Here is a tiny trained network, its code and every weight. The questions are about switching its units off for an input and a target symbol, where a switched-off unit gives its printed mean instead of its output.

import numpy as np


def w(rows, s, z=0):
    codes = np.array(rows[::2]) - 128.0
    scale = np.full(codes.shape[1], s)
    scale[-1] = z or s
    return codes * scale


def norm(h):
    return h / np.sqrt((h * h).mean(-1, keepdims=True) + 1e-5)


def f(y):
    return y / 2 * (1 + np.tanh(0.7978845608 * (y + 0.044715 * y**3)))


def softmax(a):
    e = np.exp(a - a.max(-1, keepdims=True))
    return e / e.sum(-1, keepdims=True)


def log_softmax(a):
    a = a - a.max(-1, keepdims=True)
    return a - np.log(np.exp(a).sum(-1, keepdims=True))


def net(x, mask):
    ids = ['αβγεζθλξτ'.index(c) for c in x.split()]
    T = len(ids)
    res = E[ids] + P[:T]
    u = 0
    for l in range(2):
        r = norm(res)
        for j in range(2):
            rows = slice(3 * j, 3 * j + 3)
            q, k, v = (r @ M[l][rows].T for M in (Q, K, V))
            z = softmax(np.where(np.tri(T) > 0, q @ k.T / 3**0.5, -1e9)) @ v
            o = O[l][rows]
            res = res + np.where(mask[u + j], z, o[:, -1]) @ o[:, :-1]
        u += 2
        y = f(norm(res) @ A[l][:, :-1].T + A[l][:, -1])
        res = res + np.where(mask[u : u + 8], y, B[l][:, -1]) @ B[l][:, :-1]
        u += 8
    return log_softmax(norm(res)[-1] @ U[:, :-1].T + U[:, -1])


Q, K, V, O, A, B = {}, {}, {}, {}, {}, {}
E = w([
[41,162,35,208,125],'α',
[87,94,18,131,146],'β',
[81,62,18,128,163],'γ',
[136,129,154,72,231],'ε',
[122,180,39,158,171],'ζ',
[162,103,202,211,83],'θ',
[16,1,181,181,53],'λ',
[248,67,78,159,152],'ξ',
[181,146,32,157,105],'τ',
],0.013)
P = w([
[97,134,116,74,79],'0',
[103,91,190,253,178],'1',
[138,90,70,84,133],'2',
[138,86,170,251,186],'3',
[147,109,72,93,135],'4',
[156,96,152,224,183],'5',
[150,132,82,100,138],'6',
[174,108,143,213,178],'7',
[153,157,96,110,142],'8',
[186,128,140,195,174],'9',
[154,173,91,102,137],'10',
],0.017)
Q[0] = w([
[79,183,65,136,103],'0.h0',
[102,105,116,101,133],'0.h0',
[140,155,181,162,136],'0.h0',
[70,65,250,107,23],'0.h1',
[109,155,93,102,87],'0.h1',
[166,54,210,200,115],'0.h1',
],0.014)
K[0] = w([
[160,144,131,169,160],'0.h0',
[137,171,156,134,114],'0.h0',
[66,109,137,143,137],'0.h0',
[7,56,173,92,93],'0.h1',
[148,145,164,119,160],'0.h1',
[72,30,123,156,86],'0.h1',
],0.019)
V[0] = w([
[77,81,133,199,200],'0.h0',
[123,240,122,105,124],'0.h0',
[1,84,137,73,95],'0.h0',
[139,105,92,192,8],'0.h1',
[155,79,188,73,157],'0.h1',
[98,133,176,87,153],'0.h1',
],0.0067)
O[0] = w([
[107,88,130,98,116,253],'0.h0',
[170,227,85,152,80,35],'0.h0',
[152,148,254,108,139,159],'0.h0',
[252,94,167,103,62,118],'0.h1',
[66,57,110,97,143,68],'0.h1',
[53,140,77,127,108,28],'0.h1',
],0.0058,0.0029)
A[0] = w([
[2,211,26,116,203,1],'0.n0',
[106,6,80,167,129,86],'0.n1',
[91,244,26,198,118,112],'0.n2',
[227,130,102,233,200,35],'0.n3',
[86,80,194,186,45,72],'0.n4',
[173,112,245,81,88,85],'0.n5',
[158,96,155,97,74,110],'0.n6',
[121,43,172,148,232,88],'0.n7',
],0.0097,0.0073)
B[0] = w([
[90,117,11,62,148,208],'0.n0',
[158,176,201,103,172,212],'0.n1',
[195,129,205,123,145,198],'0.n2',
[40,95,131,134,145,254],'0.n3',
[145,118,89,87,196,146],'0.n4',
[31,114,21,131,149,146],'0.n5',
[47,109,107,119,152,123],'0.n6',
[143,150,121,173,85,249],'0.n7',
],0.012,0.0061)
Q[1] = w([
[34,150,141,94,94],'1.h0',
[129,151,85,48,126],'1.h0',
[141,158,109,180,166],'1.h0',
[132,88,169,195,147],'1.h1',
[121,145,202,162,97],'1.h1',
[132,152,253,253,85],'1.h1',
],0.018)
K[1] = w([
[74,122,159,150,171],'1.h0',
[179,122,79,171,199],'1.h0',
[118,164,137,126,101],'1.h0',
[122,124,118,99,21],'1.h1',
[112,158,172,83,74],'1.h1',
[98,185,154,75,3],'1.h1',
],0.019)
V[1] = w([
[100,83,155,72,165],'1.h0',
[150,132,90,191,152],'1.h0',
[122,173,116,109,176],'1.h0',
[128,155,47,178,126],'1.h1',
[207,93,108,121,144],'1.h1',
[131,253,118,117,147],'1.h1',
],0.021)
O[1] = w([
[153,147,32,86,97,254],'1.h0',
[144,68,146,203,160,97],'1.h0',
[161,116,129,81,216,205],'1.h0',
[130,166,73,254,140,99],'1.h1',
[113,82,14,118,85,113],'1.h1',
[120,194,97,109,178,38],'1.h1',
],0.015,0.008)
A[1] = w([
[55,158,159,81,151,169],'1.n0',
[253,168,123,190,158,132],'1.n1',
[10,97,133,123,81,158],'1.n2',
[92,139,101,117,234,97],'1.n3',
[180,226,243,160,94,2],'1.n4',
[135,176,78,170,129,109],'1.n5',
[178,154,209,111,49,98],'1.n6',
[202,145,127,76,110,159],'1.n7',
],0.017,0.016)
B[1] = w([
[147,39,122,150,104,220],'1.n0',
[221,101,185,132,98,221],'1.n1',
[185,142,121,144,211,183],'1.n2',
[121,185,52,73,120,254],'1.n3',
[54,121,248,107,160,136],'1.n4',
[114,83,181,109,156,144],'1.n5',
[86,239,108,144,101,163],'1.n6',
[133,129,122,185,141,231],'1.n7',
],0.019,0.0093)
U = w([
[110,18,204,25,213,97],'α',
[21,183,64,62,190,144],'β',
[194,90,205,188,60,151],'γ',
[254,231,159,85,213,43],'ε',
[131,228,85,207,47,145],'ζ',
[115,157,122,220,239,109],'θ',
[62,162,225,103,152,253],'λ',
[118,70,50,206,9,143],'ξ',
[132,129,163,19,34,140],'τ',
],0.0081,0.0051)

Each question gives the input, a string of symbols that net reads in full, and the target symbol t.
The units are the heads (3 rows each of Q, K, V and O) and the neurons (one row each of A and B). Each row of codes is followed by its name. A weight is (code - 128) times the scale printed after its matrix; where a second scale follows, it is the last column's (O, A, B and U).
mask holds one flag per unit, layer by layer, with each layer's heads first. A switched-off unit (its flag False) gives its mean, the last column of its rows in O or B, instead of its output. The means were averaged over made-up inputs and are rounded, as every weight is.
A unit's drop is (log p(t) with every unit on - log p(t) with that unit switched off) / (log p(t) with every unit on - log p(t) with every unit switched off).
The circuit of an input: a set's keep is (log p(t) with only the set's units on - log p(t) with every unit switched off) / (log p(t) with every unit on - log p(t) with every unit switched off). Starting from the 12 units with the biggest drops (on a tie, the unit counted first), units are removed one at a time, each time the one whose removal leaves the highest keep (on an exact tie, the one counted first), for as long as the keep stays at least 0.8.
circuit, biggest first: the units of the circuit, biggest drop first
unit that matters most: the unit with the biggest drop
top k neurons: the k neurons with the biggest drops, biggest first
top k neurons in layer l: the k neurons of layer l with the biggest drops, biggest first
heads that matter: for each layer, one digit per head in row order, 1 if its drop is at least 0.15 and else 0, layers parted by /
input α γ ζ β ε β ε θ θ ζ, target α: top 3 neurons : [0.n2; 1.n0; 0.n0]
input β ξ ζ ζ α, target ε: circuit, biggest first : [0.n2]
input γ λ β β ε λ ε ε β ε, target τ: top 2 neurons : [0.n0; 0.n3]
input ζ γ α ε ζ β γ, target ε: top 4 neurons in layer 0 : [0.n3; 0.n1; 0.n7; 0.n2]
input β ζ τ θ, target λ: circuit, biggest first : [1.h1; 0.h0; 1.n4]
input ε ε α ζ ξ ζ γ, target ξ: top 2 neurons : [0.n0; 0.n7]
input τ ε ε ε β ε γ ε ξ ε ε, target ξ: heads that matter : 00 / 01
input ε ζ β, target ε: top 3 neurons : [0.n3; 0.n1; 1.n1]
input ζ ξ ε λ β, target α: top 4 neurons : [0.n4; 1.n3; 0.n5; 0.n1]
input β ε γ ζ τ ζ β ε ξ γ, target λ: top 2 neurons : [0.n0; 0.n1]
input τ λ ζ ε β ζ γ θ ε ζ, target θ: heads that matter : 11 / 11
input β ε α ε β ζ ε γ γ θ, target λ: top 2 neurons in layer 0 : [0.n2; 0.n0]
input ζ α ζ ζ, target β: circuit, biggest first : [1.h1; 0.n2; 0.n3]
input ε ε ζ, target ε: top 2 neurons in layer 0 : [0.n2; 0.n3]
input γ β λ γ, target τ: top 2 neurons in layer 0 : [0.n0; 0.n3]
input ζ ζ ξ ε θ, target ξ: circuit, biggest first : [1.h1; 0.n0; 0.h1; 0.n5]
input ε θ ξ ε β ξ θ θ, target ε: top neuron : [0.n0]
input α ε θ ε ξ ε τ γ ξ ζ ζ, target ξ: top 4 neurons : [0.n0; 0.n7; 0.n5; 0.n4]
input ε ε γ λ θ, target α: heads that matter : 01 / 01
input γ ζ γ ξ, target τ: unit that matters most : 0.h0
input ζ α ζ ε ζ β θ β, target β: top 2 neurons in layer 1 : [1.n3; 1.n1]
input ε ζ β ξ α β ε, target β: top 2 neurons in layer 0 : [0.n0; 0.n1]
input ε ε ξ ε ε ε β α λ, target α: heads that matter : 01 / 10
